Below are the code and all the weights of a small trained network. Each question names an input and a class and asks about switching units off, where a switched-off unit gives its printed mean instead of its output.

import numpy as np


def w(rows, s, z=0):
    codes = np.array(rows[::2]) - 128.0
    scale = np.full(codes.shape[1], s)
    scale[-1] = z or s
    return codes * scale


def f(y):
    return np.maximum(y, 0)


def log_softmax(a):
    a = a - a.max(-1, keepdims=True)
    return a - np.log(np.exp(a).sum(-1, keepdims=True))


def net(x, mask):
    res = np.array(x, float).reshape(1, 5) / 4 @ E
    y = f(res @ A[0][:, :-1].T + A[0][:, -1])
    res = res + np.where(mask, y, B[0][:, -1]) @ B[0][:, :-1]
    return log_softmax(res[-1] @ U[:, :-1].T + U[:, -1])


A, B = {}, {}
E = w([
[215,94,173,178,23,171,109],'x0',
[162,118,169,194,184,32,160],'x1',
[118,176,249,47,118,108,121],'x2',
[27,61,167,134,76,153,222],'x3',
[214,128,105,67,138,141,228],'x4',
],0.012)
A[0] = w([
[150,146,69,107,139,84,46,116],'N0',
[128,82,127,176,135,77,155,139],'N1',
[132,147,116,141,131,114,60,106],'N2',
[90,197,225,65,90,85,151,79],'N3',
[202,94,91,59,130,158,215,75],'N4',
[166,118,197,99,64,111,95,94],'N5',
[186,161,134,168,167,87,99,128],'N6',
[76,139,30,116,211,110,150,88],'N7',
[173,196,166,78,144,115,69,110],'N8',
[136,139,81,65,159,104,194,99],'N9',
[179,88,133,159,68,150,132,71],'N10',
[63,102,129,133,155,96,50,62],'N11',
[157,121,130,167,95,158,120,92],'N12',
[172,171,75,104,149,92,95,111],'N13',
[82,107,210,98,119,147,180,116],'N14',
[171,135,95,106,126,123,62,81],'N15',
[186,151,110,118,129,106,197,85],'N16',
[81,17,83,151,111,127,173,114],'N17',
[117,145,135,33,87,158,103,177],'N18',
[188,171,98,112,149,146,155,105],'N19',
[115,119,51,115,100,169,114,111],'N20',
[126,96,183,156,153,105,144,120],'N21',
[176,150,56,158,156,143,92,121],'N22',
[95,155,125,153,119,170,91,90],'N23',
[164,84,102,181,47,110,120,89],'N24',
[138,148,90,93,107,201,122,255],'N25',
[175,106,165,181,102,99,131,101],'N26',
[167,112,105,187,97,170,127,97],'N27',
[46,102,128,131,59,94,179,47],'N28',
[155,147,168,155,144,101,171,175],'N29',
[151,149,140,180,159,87,188,113],'N30',
[71,179,97,119,168,119,135,48],'N31',
[64,108,141,190,116,111,31,37],'N32',
[186,140,131,167,101,159,110,77],'N33',
[104,90,74,158,115,122,136,65],'N34',
[129,112,162,176,185,75,117,131],'N35',
[179,133,128,148,140,46,161,120],'N36',
[133,71,5,185,127,121,135,61],'N37',
],0.014,0.006)
B[0] = w([
[121,71,145,115,118,169,199,227],'N0',
[97,109,87,91,87,175,78,200],'N1',
[152,88,162,163,83,156,152,190],'N2',
[199,101,142,99,226,68,81,241],'N3',
[216,175,181,254,63,203,90,226],'N4',
[149,183,161,85,210,93,167,203],'N5',
[112,99,122,110,126,159,126,221],'N6',
[71,215,168,50,171,88,198,253],'N7',
[161,36,143,100,170,103,162,224],'N8',
[143,193,209,171,134,165,139,205],'N9',
[39,183,187,114,156,124,193,193],'N10',
[196,201,187,175,128,177,126,213],'N11',
[98,161,166,108,145,92,145,171],'N12',
[88,73,176,152,126,151,151,218],'N13',
[175,56,122,116,154,157,162,228],'N14',
[90,52,140,131,109,154,194,196],'N15',
[167,156,146,169,114,164,106,191],'N16',
[171,3,124,139,175,155,164,229],'N17',
[58,137,32,92,112,155,45,209],'N18',
[178,117,141,212,90,145,148,189],'N19',
[84,133,47,84,73,126,70,188],'N20',
[67,123,100,107,109,144,79,183],'N21',
[188,25,99,112,148,110,154,226],'N22',
[119,150,92,182,85,133,95,170],'N23',
[95,178,174,107,172,79,159,201],'N24',
[49,126,59,75,79,175,70,212],'N25',
[87,154,101,96,114,157,131,188],'N26',
[104,177,172,98,210,79,118,189],'N27',
[110,60,130,161,101,144,218,217],'N28',
[92,128,67,85,97,191,68,192],'N29',
[81,137,90,100,70,165,93,198],'N30',
[47,197,177,140,145,90,182,193],'N31',
[223,188,205,242,67,214,105,234],'N32',
[63,162,172,97,147,123,201,182],'N33',
[161,111,158,103,155,144,95,179],'N34',
[72,133,109,93,59,146,70,214],'N35',
[73,129,73,109,103,149,104,204],'N36',
[224,125,98,71,245,56,26,242],'N37',
],0.0083,0.016)
U = w([
[138,6,138,153,111,163,213,100],'0',
[92,223,160,114,152,124,205,129],'1',
[191,176,153,228,78,188,112,131],'2',
[180,87,127,108,173,117,94,154],'3',
[73,119,87,110,54,171,73,101],'4',
[117,99,112,139,96,152,123,250],'5',
[139,167,117,163,92,93,166,109],'6',
[142,168,88,142,95,65,133,110],'7',
],0.015,0.016)

Each question gives the input, the list of numbers given to net, and the class t.
The units are the neurons (one row each of A and B). Each row of codes is followed by its name. A weight is (code - 128) times the scale printed after its matrix; where a second scale follows, it is the last column's (A, B and U).
mask holds one flag per neuron, in row order. A switched-off neuron (its flag False) gives its mean, the last column of its row in B, instead of its output. The means were averaged over made-up inputs and are rounded, as every weight is.
A unit's drop is (log p(t) with every unit on - log p(t) with that unit switched off) / (log p(t) with every unit on - log p(t) with every unit switched off).
The circuit of an input: a set's keep is (log p(t) with only the set's units on - log p(t) with every unit switched off) / (log p(t) with every unit on - log p(t) with every unit switched off). Starting from the 12 units with the biggest drops (on a tie, the unit counted first), units are removed one at a time, each time the one whose removal leaves the highest keep (on an exact tie, the one counted first), for as long as the keep stays at least 0.8.
circuit, biggest first: the units of the circuit, biggest drop first
unit that matters most: the unit with the biggest drop
k most important neurons: the k neurons with the biggest drops, biggest first
drop of u: that unit's drop, to one decimal
input [3,-7,3,-8,5], class 0: unit that matters most : N8
input [-7,-3,7,8,-1], class 0: 3 most important neurons : (N28, N14, N37)
input [8,-2,8,7,-3], class 1: 2 most important neurons : (N5, N10)
input [-4,6,-4,-7,-7], class 0: 2 most important neurons : (N0, N22)
input [-5,-1,6,-4,2], class 3: 2 most important neurons : (N3, N8)
input [1,8,-4,-7,-1], class 4: 3 most important neurons : (N35, N36, N30)
input [-5,-5,7,-2,8], class 2: 2 most important neurons : (N4, N9)
input [8,6,-7,-4,4], class 1: 2 most important neurons : (N10, N33)
input [6,-2,7,-1,-4], class 3: 3 most important neurons : (N3, N7, N8)
input [-1,-4,-4,0,1], class 3: 2 most important neurons : (N37, N35)
input [-7,7,-5,-7,-1], class 0: 4 most important neurons : (N22, N0, N13, N6)
input [-6,0,7,7,6], class 0: 3 most important neurons : (N14, N28, N37)
input [-5,6,-4,4,-4], class 4: 2 most important neurons : (N1, N35)
input [2,-8,-3,-1,-8], class 2: circuit, biggest first : (N32)
input [-3,4,6,2,-1], class 3: drop of N0 : 0.0
input [6,-7,-6,-8,5], class 0: drop of N15 : 0.6
input [8,7,7,-2,0], class 1: drop of N5 : 0.9
